Below is a small trained network, with its code and all its weights. Each question gives an input and a target symbol and asks what happens when units are switched off, that is, made to give their printed mean instead of their output.

import numpy as np


def w(rows, s, z=0):
    codes = np.array(rows[::2]) - 128.0
    scale = np.full(codes.shape[1], s)
    scale[-1] = z or s
    return codes * scale


def norm(h):
    return h / np.sqrt((h * h).mean(-1, keepdims=True) + 1e-5)


def f(y):
    return y / 2 * (1 + np.tanh(0.7978845608 * (y + 0.044715 * y**3)))


def softmax(a):
    e = np.exp(a - a.max(-1, keepdims=True))
    return e / e.sum(-1, keepdims=True)


def log_softmax(a):
    a = a - a.max(-1, keepdims=True)
    return a - np.log(np.exp(a).sum(-1, keepdims=True))


def net(x, mask):
    ids = ['αβγδηλμξπστφψω'.index(c) for c in x.split()]
    T = len(ids)
    res = E[ids] + P[:T]
    u = 0
    for l in range(2):
        q, k, v = (norm(res) @ M[l].T for M in (Q, K, V))
        z = softmax(np.where(np.tri(T) > 0, q @ k.T / 2**0.5, -1e9)) @ v
        res = res + np.where(mask[u], z, O[l][:, -1]) @ O[l][:, :-1]
        u += 1
        y = f(norm(res) @ A[l][:, :-1].T + A[l][:, -1])
        res = res + np.where(mask[u : u + 4], y, B[l][:, -1]) @ B[l][:, :-1]
        u += 4
    return log_softmax(norm(res)[-1] @ U[:, :-1].T + U[:, -1])


Q, K, V, O, A, B = {}, {}, {}, {}, {}, {}
E = w([
[137,176,154],'α',
[139,115,98],'β',
[138,87,84],'γ',
[141,165,117],'δ',
[118,100,106],'η',
[94,167,139],'λ',
[169,251,65],'μ',
[100,103,92],'ξ',
[206,155,122],'π',
[136,52,88],'σ',
[140,125,104],'τ',
[107,136,53],'φ',
[223,86,124],'ψ',
[143,136,100],'ω',
],0.021)
P = w([
[76,56,206],'0',
[252,214,72],'1',
[224,164,77],'2',
[189,138,54],'3',
[181,141,87],'4',
[188,86,72],'5',
[128,199,118],'6',
[140,125,116],'7',
[105,137,161],'8',
[116,106,143],'9',
[97,122,154],'10',
[96,170,154],'11',
[168,79,150],'12',
[139,111,173],'13',
],0.0037)
Q[0] = w([
[100,135,227],'0.h0',
[199,218,3],'0.h0',
],0.0079)
K[0] = w([
[206,170,67],'0.h0',
[1,93,128],'0.h0',
],0.0086)
V[0] = w([
[3,71,136],'0.h0',
[90,166,28],'0.h0',
],0.0067)
O[0] = w([
[2,47,75,173],'0.h0',
[84,206,31,253],'0.h0',
],0.004,0.0045)
A[0] = w([
[39,145,186,5],'0.n0',
[188,150,183,246],'0.n1',
[172,140,6,228],'0.n2',
[50,224,194,103],'0.n3',
],0.013,0.0023)
B[0] = w([
[250,160,81,130],'0.n0',
[74,177,130,134],'0.n1',
[44,100,225,248],'0.n2',
[77,15,200,154],'0.n3',
],0.013,0.015)
Q[1] = w([
[50,36,254],'1.h0',
[59,109,195],'1.h0',
],0.0067)
K[1] = w([
[168,110,2],'1.h0',
[156,139,56],'1.h0',
],0.0092)
V[1] = w([
[221,28,200],'1.h0',
[154,233,251],'1.h0',
],0.018)
O[1] = w([
[201,74,203,147],'1.h0',
[114,218,251,2],'1.h0',
],0.016,0.0033)
A[1] = w([
[71,137,112,132],'1.n0',
[181,135,2,178],'1.n1',
[186,81,151,250],'1.n2',
[201,157,137,67],'1.n3',
],0.017,0.0019)
B[1] = w([
[146,94,148,253],'1.n0',
[221,251,125,210],'1.n1',
[101,161,136,223],'1.n2',
[194,153,116,108],'1.n3',
],0.018,0.0042)
U = w([
[142,162,149,45],'α',
[95,117,150,122],'β',
[109,101,129,1],'γ',
[114,175,148,60],'δ',
[154,126,81,165],'η',
[188,59,190,164],'λ',
[86,204,121,105],'μ',
[87,150,62,167],'ξ',
[139,221,147,236],'π',
[149,55,118,189],'σ',
[109,143,146,27],'τ',
[4,132,85,225],'φ',
[196,159,170,144],'ψ',
[112,169,136,48],'ω',
],0.013,0.0043)

Each question gives the input, a string of symbols that net reads in full, and the target symbol t.
The units are the heads (2 rows each of Q, K, V and O) and the neurons (one row each of A and B). Each row of codes is followed by its name. A weight is (code - 128) times the scale printed after its matrix; where a second scale follows, it is the last column's (O, A, B and U).
mask holds one flag per unit, layer by layer, with each layer's heads first. A switched-off unit (its flag False) gives its mean, the last column of its rows in O or B, instead of its output. The means were averaged over made-up inputs and are rounded, as every weight is.
A unit's drop is (log p(t) with every unit on - log p(t) with that unit switched off) / (log p(t) with every unit on - log p(t) with every unit switched off).
The circuit of an input: a set's keep is (log p(t) with only the set's units on - log p(t) with every unit switched off) / (log p(t) with every unit on - log p(t) with every unit switched off). Starting from all 10 units, units are removed one at a time, each time the one whose removal leaves the highest keep (on an exact tie, the one counted first), for as long as the keep stays at least 0.8.
circuit, biggest first: the units of the circuit, biggest drop first
k most important neurons: the k neurons with the biggest drops, biggest first
k most important neurons of layer l: the k neurons of layer l with the biggest drops, biggest first
drop when u is switched off: that unit's drop, to one decimal
input λ λ φ η δ, target λ: 2 most important neurons	[0.n2 0.n0]
input σ ξ φ, target σ: circuit, biggest first	[0.n2 1.h0]
input φ ω π, target φ: circuit, biggest first	[0.h0 1.h0]
input φ τ ψ, target φ: circuit, biggest first	[0.h0 0.n1 0.n3 1.h0]
input σ δ λ ξ, target σ: circuit, biggest first	[1.h0 0.n2 0.h0]
input φ ξ μ, target φ: circuit, biggest first	[1.n1]
input φ β α, target φ: 3 most important neurons	[0.n3 1.n1 0.n1]
input λ φ β τ, target λ: circuit, biggest first	[0.n2 1.h0 0.n0 0.n3]
input λ τ σ π β, target λ: 4 most important neurons	[0.n3 0.n2 0.n0 0.n1]
input λ β ω δ λ ξ λ α λ η λ α, target λ: 2 most important neurons of layer 0	[0.n3 0.n2]
input σ λ β φ ψ φ φ φ λ, target σ: 2 most important neurons	[0.n3 0.n2]
input ξ η τ ω β λ λ η τ π φ γ μ, target φ: 2 most important neurons	[0.n3 1.n0]
input λ η λ φ λ β β, target λ: circuit, biggest first	[0.n2 1.h0 0.n3 0.n0]
input σ σ ψ α, target σ: circuit, biggest first	[0.n3 0.n2 1.h0]
input τ β π, target π: most important neuron	[0.n3]
input σ λ φ, target σ: circuit, biggest first	[1.h0 0.n2 0.h0]
input σ τ σ ω, target σ: 2 most important neurons	[0.n2 0.n3]
input σ λ ω π μ σ σ α φ ξ λ, target λ: 3 most important neurons	[0.n3 0.n2 0.n0]
input φ φ ψ α, target φ: 2 most important neurons	[0.n3 0.n1]
input λ ψ σ λ β τ, target λ: most important neuron	[0.n3]
input φ φ π, target φ: drop when 1.h0 is switched off	0.3
input σ φ ψ σ δ η λ β λ β λ σ λ, target λ: drop when 1.n2 is switched off	0.0
input π α φ μ π, target π: drop when 0.n2 is switched off	0.1
